Here is a tiny trained network, its code and every weight. The questions are about switching its units off for an input and a target symbol, where a switched-off unit gives its printed mean instead of its output.

import numpy as np


def w(rows, s, z=0):
    codes = np.array(rows[::2]) - 128.0
    scale = np.full(codes.shape[1], s)
    scale[-1] = z or s
    return codes * scale


def norm(h):
    return h / np.sqrt((h * h).mean(-1, keepdims=True) + 1e-5)


def f(y):
    return np.maximum(y, 0)


def softmax(a):
    e = np.exp(a - a.max(-1, keepdims=True))
    return e / e.sum(-1, keepdims=True)


def log_softmax(a):
    a = a - a.max(-1, keepdims=True)
    return a - np.log(np.exp(a).sum(-1, keepdims=True))


def net(x, mask):
    ids = ['ΘΞΦγεηλμπστψω'.index(c) for c in x.split()]
    T = len(ids)
    res = E[ids] + P[:T]
    u = 0
    for l in range(2):
        q, k, v = (norm(res) @ M[l].T for M in (Q, K, V))
        z = softmax(np.where(np.tri(T) > 0, q @ k.T / 3**0.5, -1e9)) @ v
        res = res + np.where(mask[u], z, O[l][:, -1]) @ O[l][:, :-1]
        u += 1
        y = f(norm(res) @ A[l][:, :-1].T + A[l][:, -1])
        res = res + np.where(mask[u : u + 8], y, B[l][:, -1]) @ B[l][:, :-1]
        u += 8
    return log_softmax(norm(res)[-1] @ U[:, :-1].T + U[:, -1])


Q, K, V, O, A, B = {}, {}, {}, {}, {}, {}
E = w([
[61,61,126,151,127,65],'Θ',
[89,144,168,193,103,162],'Ξ',
[125,179,193,119,101,143],'Φ',
[99,60,146,118,114,66],'γ',
[27,188,111,88,68,116],'ε',
[44,88,118,154,153,155],'η',
[122,203,109,62,157,170],'λ',
[119,120,89,69,120,74],'μ',
[122,137,114,173,149,123],'π',
[128,147,118,161,137,127],'σ',
[143,147,135,160,145,153],'τ',
[251,110,185,126,146,53],'ψ',
[153,144,83,134,97,81],'ω',
],0.015)
P = w([
[167,178,172,86,253,62],'0',
[150,186,169,113,229,83],'1',
[149,184,163,135,213,103],'2',
[159,163,151,130,183,101],'3',
[159,151,144,137,171,105],'4',
[161,139,128,138,145,104],'5',
[173,126,120,135,129,104],'6',
[187,113,115,139,108,122],'7',
[181,107,110,142,103,122],'8',
[154,97,146,118,164,115],'9',
],0.0062)
Q[0] = w([
[167,199,44,129,176,187],'L0H1',
[81,94,154,171,75,90],'L0H1',
[228,255,12,34,67,125],'L0H1',
],0.0063)
K[0] = w([
[142,192,126,153,240,120],'L0H1',
[23,100,37,80,38,184],'L0H1',
[186,182,136,107,146,3],'L0H1',
],0.0056)
V[0] = w([
[178,180,201,107,169,176],'L0H1',
[194,163,115,114,142,254],'L0H1',
[61,29,245,215,210,148],'L0H1',
],0.0024)
O[0] = w([
[32,121,120,89,154,3,104],'L0H1',
[164,88,136,127,101,155,5],'L0H1',
[163,127,43,116,205,139,149],'L0H1',
],0.0059,0.0023)
A[0] = w([
[60,59,96,161,129,165,178],'L0N1',
[133,170,84,101,163,220,141],'L0N2',
[148,155,37,13,118,180,110],'L0N3',
[154,115,192,146,59,108,249],'L0N4',
[66,126,85,101,160,113,232],'L0N5',
[128,72,210,95,138,100,109],'L0N6',
[92,134,150,115,159,127,171],'L0N7',
[137,55,170,109,72,1,67],'L0N8',
],0.0065,0.0016)
B[0] = w([
[188,129,157,102,176,130,191],'L0N1',
[169,190,153,172,124,78,160],'L0N2',
[188,185,89,216,182,222,191],'L0N3',
[104,149,135,128,199,104,182],'L0N4',
[155,155,121,91,96,163,253],'L0N5',
[148,148,107,177,172,169,181],'L0N6',
[120,151,81,124,2,95,194],'L0N7',
[110,157,133,169,138,185,243],'L0N8',
],0.0059,0.0046)
Q[1] = w([
[160,72,177,22,13,92],'L1H1',
[159,187,177,2,101,78],'L1H1',
[149,134,50,110,37,133],'L1H1',
],0.0064)
K[1] = w([
[17,111,235,144,199,98],'L1H1',
[88,147,221,2,107,54],'L1H1',
[39,193,60,58,124,94],'L1H1',
],0.0055)
V[1] = w([
[22,101,222,67,253,174],'L1H1',
[87,113,59,130,135,170],'L1H1',
[93,91,138,228,132,21],'L1H1',
],0.0054)
O[1] = w([
[141,99,142,97,84,212,254],'L1H1',
[40,184,150,1,143,129,114],'L1H1',
[174,109,119,110,71,109,250],'L1H1',
],0.008,0.00099)
A[1] = w([
[86,191,132,139,103,125,210],'L1N1',
[157,168,2,131,192,163,116],'L1N2',
[126,85,185,180,109,81,125],'L1N3',
[175,214,139,196,141,117,123],'L1N4',
[82,87,98,141,132,139,112],'L1N5',
[76,95,175,140,142,102,119],'L1N6',
[56,154,113,149,148,152,163],'L1N7',
[176,140,64,203,128,89,5],'L1N8',
],0.008,0.0019)
B[1] = w([
[183,82,69,74,69,169,255],'L1N1',
[56,94,190,185,79,70,204],'L1N2',
[145,184,156,143,15,147,194],'L1N3',
[48,73,136,68,187,83,246],'L1N4',
[153,141,160,81,194,218,152],'L1N5',
[103,174,181,155,122,98,159],'L1N6',
[253,116,70,197,189,123,218],'L1N7',
[52,77,88,138,123,134,190],'L1N8',
],0.0063,0.0057)
U = w([
[48,91,93,110,173,20,140],'Θ',
[69,67,131,91,98,109,72],'Ξ',
[123,242,119,151,227,110,125],'Φ',
[164,194,223,191,63,175,105],'γ',
[89,144,245,57,118,112,175],'ε',
[127,88,122,169,110,137,82],'η',
[254,149,153,174,177,69,253],'λ',
[103,190,45,89,63,172,192],'μ',
[128,128,123,166,118,106,43],'π',
[217,52,149,120,66,158,123],'σ',
[135,76,112,109,211,243,147],'τ',
[171,34,103,48,145,126,88],'ψ',
[107,108,135,153,121,136,60],'ω',
],0.0089,0.0033)

Each question gives the input, a string of symbols that net reads in full, and the target symbol t.
The units are the heads (3 rows each of Q, K, V and O) and the neurons (one row each of A and B). Each row of codes is followed by its name. A weight is (code - 128) times the scale printed after its matrix; where a second scale follows, it is the last column's (O, A, B and U).
mask holds one flag per unit, layer by layer, with each layer's heads first. A switched-off unit (its flag False) gives its mean, the last column of its rows in O or B, instead of its output. The means were averaged over made-up inputs and are rounded, as every weight is.
A unit's drop is (log p(t) with every unit on - log p(t) with that unit switched off) / (log p(t) with every unit on - log p(t) with every unit switched off).
The circuit of an input: a set's keep is (log p(t) with only the set's units on - log p(t) with every unit switched off) / (log p(t) with every unit on - log p(t) with every unit switched off). Starting from the 12 units with the biggest drops (on a tie, the unit counted first), units are removed one at a time, each time the one whose removal leaves the highest keep (on an exact tie, the one counted first), for as long as the keep stays at least 0.8.
circuit, biggest first: the units of the circuit, biggest drop first
top k neurons: the k neurons with the biggest drops, biggest first
k most important neurons of layer l: the k neurons of layer l with the biggest drops, biggest first
drop when u is switched off: that unit's drop, to one decimal
input ψ η Θ ε ε ω η, target Θ: circuit, biggest first	(L1H1)
input ε π Ξ ε Ξ ε ε γ Ξ μ, target Θ: 2 most important neurons of layer 1	(L1N2; L1N3)
input σ η ε ω Ξ, target Θ: circuit, biggest first	(L1N4; L1H1)
input Θ ε ε Θ μ Θ, target Φ: top 2 neurons	(L0N3; L0N8)
input Θ η Θ, target τ: circuit, biggest first	(L1H1; L0H1; L1N5)
input ε ε ε λ γ, target λ: 3 most important neurons of layer 0	(L0N8; L0N6; L0N4)
input ε γ τ Θ ψ ε Θ η Ξ γ, target τ: top 2 neurons	(L0N8; L0N6)
input η ε Φ σ μ γ μ Ξ Θ Φ, target ε: top 2 neurons	(L0N3; L1N7)
input σ ε Ξ ε Θ Ξ η γ, target τ: top 4 neurons	(L0N8; L0N6; L0N4; L0N7)
input ε ε Ξ ε σ ω Ξ, target Θ: circuit, biggest first	(L1H1; L1N4)
input Ξ Θ Ξ γ, target σ: 3 most important neurons of layer 1	(L1N4; L1N2; L1N7)
input ε η Ξ, target τ: top 3 neurons	(L1N4; L1N2; L1N1)
input Ξ η λ Θ, target λ: top 2 neurons	(L1N7; L1N4)
input η ε Φ, target ε: circuit, biggest first	(L1N4)
input γ ε Ξ γ λ γ, target λ: top 3 neurons	(L0N3; L0N8; L0N6)
input γ η ε η Ξ, target τ: top 3 neurons	(L1N4; L1N2; L1N3)
input ε ψ ε ε Ξ η ε Θ, target τ: top 2 neurons	(L0N8; L1N5)
input ψ ω ε Θ Ξ λ, target Φ: 2 most important neurons of layer 1	(L1N4; L1N2)
input γ Θ Θ, target σ: top 2 neurons	(L0N3; L1N4)
input γ ε μ, target Θ: top 2 neurons	(L1N2; L0N3)
input ε η γ ψ Φ γ ε Θ, target γ: top neuron	(L1N3)
input ε Θ γ γ γ, target σ: 2 most important neurons of layer 0	(L0N3; L0N2)
input σ ω η, target Θ: drop when L0N1 is switched off	0.2
